Below are the code and all the weights of a small trained network. Each question names an input and a class and asks about switching units off, where a switched-off unit gives its printed mean instead of its output.

import numpy as np


def w(rows, s, z=0):
    codes = np.array(rows[::2]) - 128.0
    scale = np.full(codes.shape[1], s)
    scale[-1] = z or s
    return codes * scale


def norm(h):
    return h / np.sqrt((h * h).mean(-1, keepdims=True) + 1e-5)


def f(y):
    return y / 2 * (1 + np.tanh(0.7978845608 * (y + 0.044715 * y**3)))


def log_softmax(a):
    a = a - a.max(-1, keepdims=True)
    return a - np.log(np.exp(a).sum(-1, keepdims=True))


def net(x, mask):
    res = np.array(x, float).reshape(1, 6) / 4 @ E
    u = 0
    for l in range(2):
        y = f(norm(res) @ A[l][:, :-1].T + A[l][:, -1])
        res = res + np.where(mask[u : u + 12], y, B[l][:, -1]) @ B[l][:, :-1]
        u += 12
    return log_softmax(norm(res)[-1] @ U[:, :-1].T + U[:, -1])


A, B = {}, {}
E = w([
[140,104,197,149,187,199,161,82,148,254,143],'x0',
[177,64,122,102,135,93,164,141,124,106,189],'x1',
[111,119,132,90,120,144,153,55,154,164,156],'x2',
[155,52,67,186,116,145,90,152,200,138,111],'x3',
[149,167,126,110,186,143,117,79,179,52,98],'x4',
[144,112,165,122,79,77,181,106,164,119,109],'x5',
],0.0071)
A[0] = w([
[92,198,128,92,100,138,66,202,244,73,155,33],'L0N0',
[175,139,188,85,103,164,175,91,67,95,202,76],'L0N1',
[146,150,45,132,152,141,54,30,198,56,74,81],'L0N2',
[143,239,128,108,82,112,89,68,169,105,79,76],'L0N3',
[96,178,170,137,119,112,169,149,202,172,173,157],'L0N4',
[81,86,136,96,167,249,93,112,180,166,2,166],'L0N5',
[112,186,54,37,85,110,225,130,147,29,75,107],'L0N6',
[84,136,49,176,91,242,142,213,34,115,126,8],'L0N7',
[103,49,148,141,7,98,116,192,192,151,113,35],'L0N8',
[157,133,177,13,187,87,194,62,67,242,189,37],'L0N9',
[151,140,35,128,189,127,9,132,140,127,68,83],'L0N10',
[215,79,139,117,41,118,112,140,136,83,160,119],'L0N11',
],0.0055,0.0016)
B[0] = w([
[124,60,157,102,131,164,147,110,174,155,65,160],'L0N0',
[103,111,153,80,131,143,135,205,88,156,120,179],'L0N1',
[30,136,92,38,175,131,152,141,148,93,36,211],'L0N2',
[89,107,111,104,107,149,132,104,93,116,2,188],'L0N3',
[196,127,100,134,144,207,101,172,175,94,83,161],'L0N4',
[170,79,131,186,210,147,173,115,219,40,181,214],'L0N5',
[142,188,174,212,146,145,221,55,73,134,166,223],'L0N6',
[131,176,55,142,108,190,92,213,127,150,211,175],'L0N7',
[80,131,108,153,121,42,148,162,202,189,69,169],'L0N8',
[137,115,156,49,113,168,79,99,152,186,101,253],'L0N9',
[21,92,86,51,149,150,106,157,78,146,113,186],'L0N10',
[92,111,215,128,186,32,116,195,65,81,157,158],'L0N11',
],0.0065,0.0055)
A[1] = w([
[133,186,88,186,199,157,21,200,64,154,176,39],'L1N0',
[68,83,118,131,207,100,162,100,67,69,157,87],'L1N1',
[133,184,160,252,118,198,163,29,135,122,92,140],'L1N2',
[181,147,214,225,138,199,135,47,208,150,115,120],'L1N3',
[148,91,95,156,90,67,128,179,177,167,101,172],'L1N4',
[120,104,137,115,160,145,99,136,103,69,96,61],'L1N5',
[172,152,158,177,126,100,162,102,25,17,164,106],'L1N6',
[58,180,164,90,51,135,115,143,107,144,95,186],'L1N7',
[68,141,136,93,82,131,138,75,144,60,31,92],'L1N8',
[121,106,197,30,102,158,98,112,106,108,168,130],'L1N9',
[118,30,115,181,45,2,103,158,122,161,84,4],'L1N10',
[135,159,181,16,157,114,90,100,79,213,133,96],'L1N11',
],0.0071,0.0016)
B[1] = w([
[104,119,44,132,35,223,119,72,84,138,165,213],'L1N0',
[102,96,102,168,201,134,116,186,140,117,141,188],'L1N1',
[239,151,180,214,89,70,130,40,122,165,54,218],'L1N2',
[242,58,67,197,132,98,89,95,111,118,134,251],'L1N3',
[71,246,165,232,125,96,196,93,116,152,170,171],'L1N4',
[75,122,145,93,166,98,172,111,157,170,131,155],'L1N5',
[217,89,153,86,177,167,192,140,75,118,171,186],'L1N6',
[194,153,138,151,68,118,88,45,189,131,96,218],'L1N7',
[151,187,143,108,70,121,98,165,141,78,102,254],'L1N8',
[85,26,219,63,95,144,107,230,128,182,159,204],'L1N9',
[57,192,183,164,108,62,158,116,182,184,255,187],'L1N10',
[94,48,119,42,131,54,80,175,187,166,133,244],'L1N11',
],0.0068,0.0053)
U = w([
[250,65,106,233,178,150,97,50,185,148,104,194],'0',
[66,201,155,243,94,12,193,148,166,151,210,180],'1',
[156,49,196,8,108,117,70,142,149,201,145,124],'2',
[82,160,22,174,31,237,78,148,51,124,191,126],'3',
[31,140,55,98,206,145,104,160,187,2,41,172],'4',
[209,218,192,121,42,88,157,48,98,42,17,104],'5',
[175,109,168,75,212,93,210,189,27,20,198,2],'6',
],0.011,0.0018)

Each question gives the input, the list of numbers given to net, and the class t.
The units are the neurons (one row each of A and B). Each row of codes is followed by its name. A weight is (code - 128) times the scale printed after its matrix; where a second scale follows, it is the last column's (A, B and U).
mask holds one flag per neuron, layer by layer. A switched-off neuron (its flag False) gives its mean, the last column of its row in B, instead of its output. The means were averaged over made-up inputs and are rounded, as every weight is.
A unit's drop is (log p(t) with every unit on - log p(t) with that unit switched off) / (log p(t) with every unit on - log p(t) with every unit switched off).
The circuit of an input: a set's keep is (log p(t) with only the set's units on - log p(t) with every unit switched off) / (log p(t) with every unit on - log p(t) with every unit switched off). Starting from the 12 units with the biggest drops (on a tie, the unit counted first), units are removed one at a time, each time the one whose removal leaves the highest keep (on an exact tie, the one counted first), for as long as the keep stays at least 0.8.
circuit, biggest first: the units of the circuit, biggest drop first
unit that matters most: the unit with the biggest drop
k most important neurons: the k neurons with the biggest drops, biggest first
top k neurons in layer l: the k neurons of layer l with the biggest drops, biggest first
drop when u is switched off: that unit's drop, to one decimal
input [3,-2,-7,8,2,-5], class 4: circuit, biggest first	[L0N10]
input [-8,3,6,-7,-2,7], class 6: circuit, biggest first	[L1N6, L0N6]
input [3,-4,-6,-4,-1,3], class 0: circuit, biggest first	[L0N2, L1N3]
input [3,4,-6,-4,-3,-7], class 3: 2 most important neurons	[L1N0, L0N7]
input [3,-5,6,2,6,-2], class 4: 2 most important neurons	[L0N2, L0N6]
input [-2,0,8,3,-2,-6], class 3: circuit, biggest first	[L0N7, L0N9]
input [6,8,-3,0,2,-7], class 2: top 2 neurons in layer 0	[L0N9, L0N6]
input [6,-6,4,-7,5,-3], class 0: 3 most important neurons	[L0N5, L1N3, L0N10]
input [-4,-2,-8,8,2,4], class 1: 3 most important neurons	[L1N10, L1N4, L0N8]
input [-7,-6,3,1,-2,-1], class 5: top 2 neurons in layer 1	[L1N7, L1N8]
input [-2,-3,4,-8,-3,4], class 2: 3 most important neurons	[L1N11, L0N9, L1N9]
input [6,7,2,0,4,-3], class 2: 2 most important neurons	[L0N9, L0N6]
input [-7,8,4,4,1,2], class 6: 3 most important neurons	[L1N6, L0N11, L0N6]
input [-4,0,-3,-8,-6,5], class 6: unit that matters most	L1N6
input [-2,0,-5,6,4,5], class 4: top 3 neurons in layer 0	[L0N2, L0N10, L0N0]
input [3,1,2,8,-5,-5], class 3: top 2 neurons in layer 1	[L1N0, L1N2]
input [-5,4,-2,-2,-6,2], class 1: 2 most important neurons	[L0N8, L1N10]
input [-2,-8,5,5,-4,4], class 1: drop when L0N8 is switched off	0.3
input [7,5,-6,3,-2,-7], class 3: drop when L1N0 is switched off	0.3
input [-1,7,-8,2,2,-5], class 3: circuit, biggest first	[L1N0]
input [1,-7,-6,-3,-3,-1], class 3: drop when L0N7 is switched off	0.2
